Below is a small trained network, with its code and all its weights. Each question gives an input and a class and asks what happens when units are switched off, that is, made to give their printed mean instead of their output.

import numpy as np


def w(rows, s, z=0):
    codes = np.array(rows[::2]) - 128.0
    scale = np.full(codes.shape[1], s)
    scale[-1] = z or s
    return codes * scale


def f(y):
    return y / 2 * (1 + np.tanh(0.7978845608 * (y + 0.044715 * y**3)))


def log_softmax(a):
    a = a - a.max(-1, keepdims=True)
    return a - np.log(np.exp(a).sum(-1, keepdims=True))


def net(x, mask):
    res = np.array(x, float).reshape(1, 6) / 4 @ E
    y = f(res @ A[0][:, :-1].T + A[0][:, -1])
    res = res + np.where(mask, y, B[0][:, -1]) @ B[0][:, :-1]
    return log_softmax(res[-1] @ U[:, :-1].T + U[:, -1])


A, B = {}, {}
E = w([
[187,76,178,141,145,101,152,196,14],'x0',
[226,171,118,159,151,131,70,40,128],'x1',
[9,160,18,160,64,66,216,165,127],'x2',
[80,175,130,190,175,179,133,95,44],'x3',
[134,58,133,144,122,94,172,221,110],'x4',
[113,227,25,195,47,2,139,150,31],'x5',
],0.0067)
A[0] = w([
[156,126,192,102,132,122,143,206,129,161],'N0',
[65,202,76,208,51,112,140,144,115,243],'N1',
[171,161,146,100,169,93,162,142,76,123],'N2',
[65,191,46,154,69,54,165,162,65,226],'N3',
[180,2,143,112,144,151,125,193,85,195],'N4',
[181,82,121,142,88,137,83,206,137,175],'N5',
[89,177,54,127,112,58,152,174,94,193],'N6',
[134,124,135,85,178,201,108,14,192,255],'N7',
[184,38,235,82,150,98,133,202,112,216],'N8',
],0.0069,0.0035)
B[0] = w([
[115,41,143,170,132,129,196,213,105,171],'N0',
[113,212,45,165,87,79,174,20,127,227],'N1',
[131,156,158,175,120,152,138,123,96,147],'N2',
[62,131,67,212,34,102,140,90,1,254],'N3',
[89,92,154,172,172,146,202,192,108,215],'N4',
[134,81,114,197,145,140,191,161,136,168],'N5',
[74,152,98,190,143,131,166,82,124,216],'N6',
[211,143,155,49,137,84,62,105,183,228],'N7',
[82,69,223,143,155,189,191,180,95,237],'N8',
],0.0091,0.0097)
U = w([
[128,63,207,113,179,132,243,254,93,76],'0',
[55,151,10,152,73,69,196,111,57,59],'1',
[216,161,145,34,140,94,68,95,201,251],'2',
],0.0071,0.0012)

Each question gives the input, the list of numbers given to net, and the class t.
The units are the neurons (one row each of A and B). Each row of codes is followed by its name. A weight is (code - 128) times the scale printed after its matrix; where a second scale follows, it is the last column's (A, B and U).
mask holds one flag per neuron, in row order. A switched-off neuron (its flag False) gives its mean, the last column of its row in B, instead of its output. The means were averaged over made-up inputs and are rounded, as every weight is.
A unit's drop is (log p(t) with every unit on - log p(t) with that unit switched off) / (log p(t) with every unit on - log p(t) with every unit switched off).
The circuit of an input: a set's keep is (log p(t) with only the set's units on - log p(t) with every unit switched off) / (log p(t) with every unit on - log p(t) with every unit switched off). Starting from all 9 units, units are removed one at a time, each time the one whose removal leaves the highest keep (on an exact tie, the one counted first), for as long as the keep stays at least 0.8.
units of the circuit, in order: the units of the circuit, biggest drop first
k most important neurons: the k neurons with the biggest drops, biggest first
drop when u is switched off: that unit's drop, to one decimal
input [2,1,-2,-3,4,4], class 0: units of the circuit, in order	(N1; N8)
input [2,-4,-1,-3,-3,1], class 0: units of the circuit, in order	(N1)
input [4,-6,-1,2,-1,1], class 0: units of the circuit, in order	(N1; N3)
input [-5,7,-7,-7,5,-6], class 0: 2 most important neurons	(N8; N4)
input [5,7,7,0,5,-4], class 0: 2 most important neurons	(N1; N3)
input [-6,6,3,-1,1,0], class 2: units of the circuit, in order	(N3; N7; N4; N6)
input [-1,4,-7,4,1,-6], class 2: 2 most important neurons	(N7; N3)
input [-1,6,6,-2,6,-4], class 0: 3 most important neurons	(N3; N1; N6)
input [4,5,-5,-4,-3,4], class 0: 2 most important neurons	(N1; N7)
input [-3,-1,5,-4,-6,-3], class 2: drop when N3 is switched off	0.1
input [8,6,-4,6,-1,3], class 0: drop when N3 is switched off	0.1
input [0,2,3,-1,-2,-8], class 2: drop when N7 is switched off	0.3
